[[ 53  41 -48]
 [ 95 -38  68]
 [ 24  -3  41]
 [ 58 -96  93]
 [ 92  -4  21]
 [ 83 -26  29]
 [-38  70 -90]
 [ 42 -14  14]
 [-72  90 -98]]
=>
[[ 53 -48]
 [ 95  68]
 [ 24  41]
 [ 58  93]
 [ 92  21]
 [ 83  29]
 [-38 -90]
 [ 42  14]
 [-72 -98]]

[[ -19   46  -96   37  -18  -72  -65  -18   30   73  -23  100]
 [  20    4   43  -57    4   38    4   31  -20  -20   -9  -35]
 [-110   13  -23  -25 -102   28  -29    8  -23   -7  -59   37]
 [  15   43   -5   47   28    2   15   27   85   53   -1  -33]
 [ -48   33   -6    9  -35    8   -7   56   -7   15  -33    3]
 [ -88  -12    9   16  -58   54   20  -38   41  -21  -15  -35]
 [  13  -48   -9  -25   -6   -1    2  -53  -31  -20   28   31]]
=>
[[ -19  -96  -18  -65   30  -23]
 [  20   43    4    4  -20   -9]
 [-110  -23 -102  -29  -23  -59]
 [  15   -5   28   15   85   -1]
 [ -48   -6  -35   -7   -7  -33]
 [ -88    9  -58   20   41  -15]
 [  13   -9   -6    2  -31   28]]

[[ -65  -13   54  -64    8   60  -35  -43  -46   10  -52   70]
 [  55   22    5   59  -44    5   46   37   51  -45   34  -42]
 [ -37   25   73  -37  -72  107  -19   17   -6  -32  -84   63]
 [  41   22   41   48 -114   78   18   45   26  -81   14   15]]
=>
[[ -65   54    8  -35  -46  -52]
 [  55    5  -44   46   51   34]
 [ -37   73  -72  -19   -6  -84]
 [  41   41 -114   18   26   14]]

[[-31  -1  78  13 -12  -3 -16 -26  28  -9 -13   3   3  53   5]
 [ 58   2 -52 -26 -49 -30   3  65 -46  24  49 -45 -37 -48 -42]
 [ -9  72 -81 -13   5  -4  92   4 -11 -39  -5  17  -8 -51   8]
 [-11 -55  38   9  -7   6 -48 -37 -44  48 -16 -24   2   9 -16]
 [  8  19 -59 -20 -22 -19  36 -19 -46  47  29 -19 -21 -41 -24]
 [-37  10 -46  40  34  47  54 -21 -14 -12 -63  53  36 -32  49]]
=>
[[-31  78 -12 -16  28 -13   3   5]
 [ 58 -52 -49   3 -46  49 -37 -42]
 [ -9 -81   5  92 -11  -5  -8   8]
 [-11  38  -7 -48 -44 -16   2 -16]
 [  8 -59 -22  36 -46  29 -21 -24]
 [-37 -46  34  54 -14 -63  36  49]]

[[  53  -28  -30   34   91   95  -92]
 [   8  -35   32  -76   33  -48  -62]
 [  68   49  -61   21  -87   42   -6]
 [ -95   83   79  -15  -43  -79   86]
 [ -30  -84  -47  -43   82  -94   41]
 [ -21   56   -1  -78   54   74  -96]
 [ -13   88   -1  -24  -77  -54   44]
 [ -22  -62   63  -81  -36   56    0]
 [  73   22   38   54  -17  -44  -69]
 [ -36  -61  -79   79   44   13    7]
 [ -97  -79   74   14  -27 -102   36]]
=>
[[ 53 -30  91 -92]
 [  8  32  33 -62]
 [ 68 -61 -87  -6]
 [-95  79 -43  86]
 [-30 -47  82  41]
 [-21  -1  54 -96]
 [-13  -1 -77  44]
 [-22  63 -36   0]
 [ 73  38 -17 -69]
 [-36 -79  44   7]
 [-97  74 -27  36]]

[[ -24  -62  -65  -76  -68  -32  -50  -32  -83 -108  -59  -34  -33  -32]
 [ -45   32   -1  -39  -24   26   35   77   87   70   38   48  -35   29]
 [  -9   30  -33  -41   18   14  -23  -58  -91  -25   47  -16   55  -93]
 [  66   78   21   14   88   69  -52  -61  -43   95  -83  -98  -40   94]]
=>
[[-24 -65 -68 -50 -83 -59 -33]
 [-45  -1 -24  35  87  38 -35]
 [ -9 -33  18 -23 -91  47  55]
 [ 66  21  88 -52 -43 -83 -40]]

[[ 38  23  10  -6  20 -15  35 -89  21  38   2   0 -91  68   5]
 [-29 -40  14  10  -2 -44  22  39 -40 -17 -72  18   0 -17  13]
 [ 10  45 -15  42  32  35 -22 -64  22   5   8 -25 -38   2  41]
 [ 10 103 -38 102 -61  77 -55 -53  54  50  88  37  18 -33 -19]
 [-44 -21  -4  25   9   0 -23  50 -10 -38 -37 -15  42  -8  31]]
=>
[[ 38  10  20  35  21   2 -91   5]
 [-29  14  -2  22 -40 -72   0  13]
 [ 10 -15  32 -22  22   8 -38  41]
 [ 10 -38 -61 -55  54  88  18 -19]
 [-44  -4   9 -23 -10 -37  42  31]]

[[62 63 45 31 21  9 15  9 12 65 79 82 60 29]
 [62 61 63 45 31 22  8 16  9 12 66 79 83 61]
 [61 61 61 64 45 31 21  9 16  8 13 65 79 83]
 [29 61 62 61 63 46 31 22  9 16  9 13 65 79]
 [27 17 28 61 62 61 63 45 31 21  9 16  9 12]
 [11 27 17 28 61 62 62 63 45 30 21  9 16  9]]
=>
[[62 45 21 15 12 79 60]
 [62 63 31  8  9 66 83]
 [61 61 45 21 16 13 79]
 [29 62 63 31  9  9 65]
 [27 28 62 63 31  9  9]
 [11 17 61 62 45 21 16]]
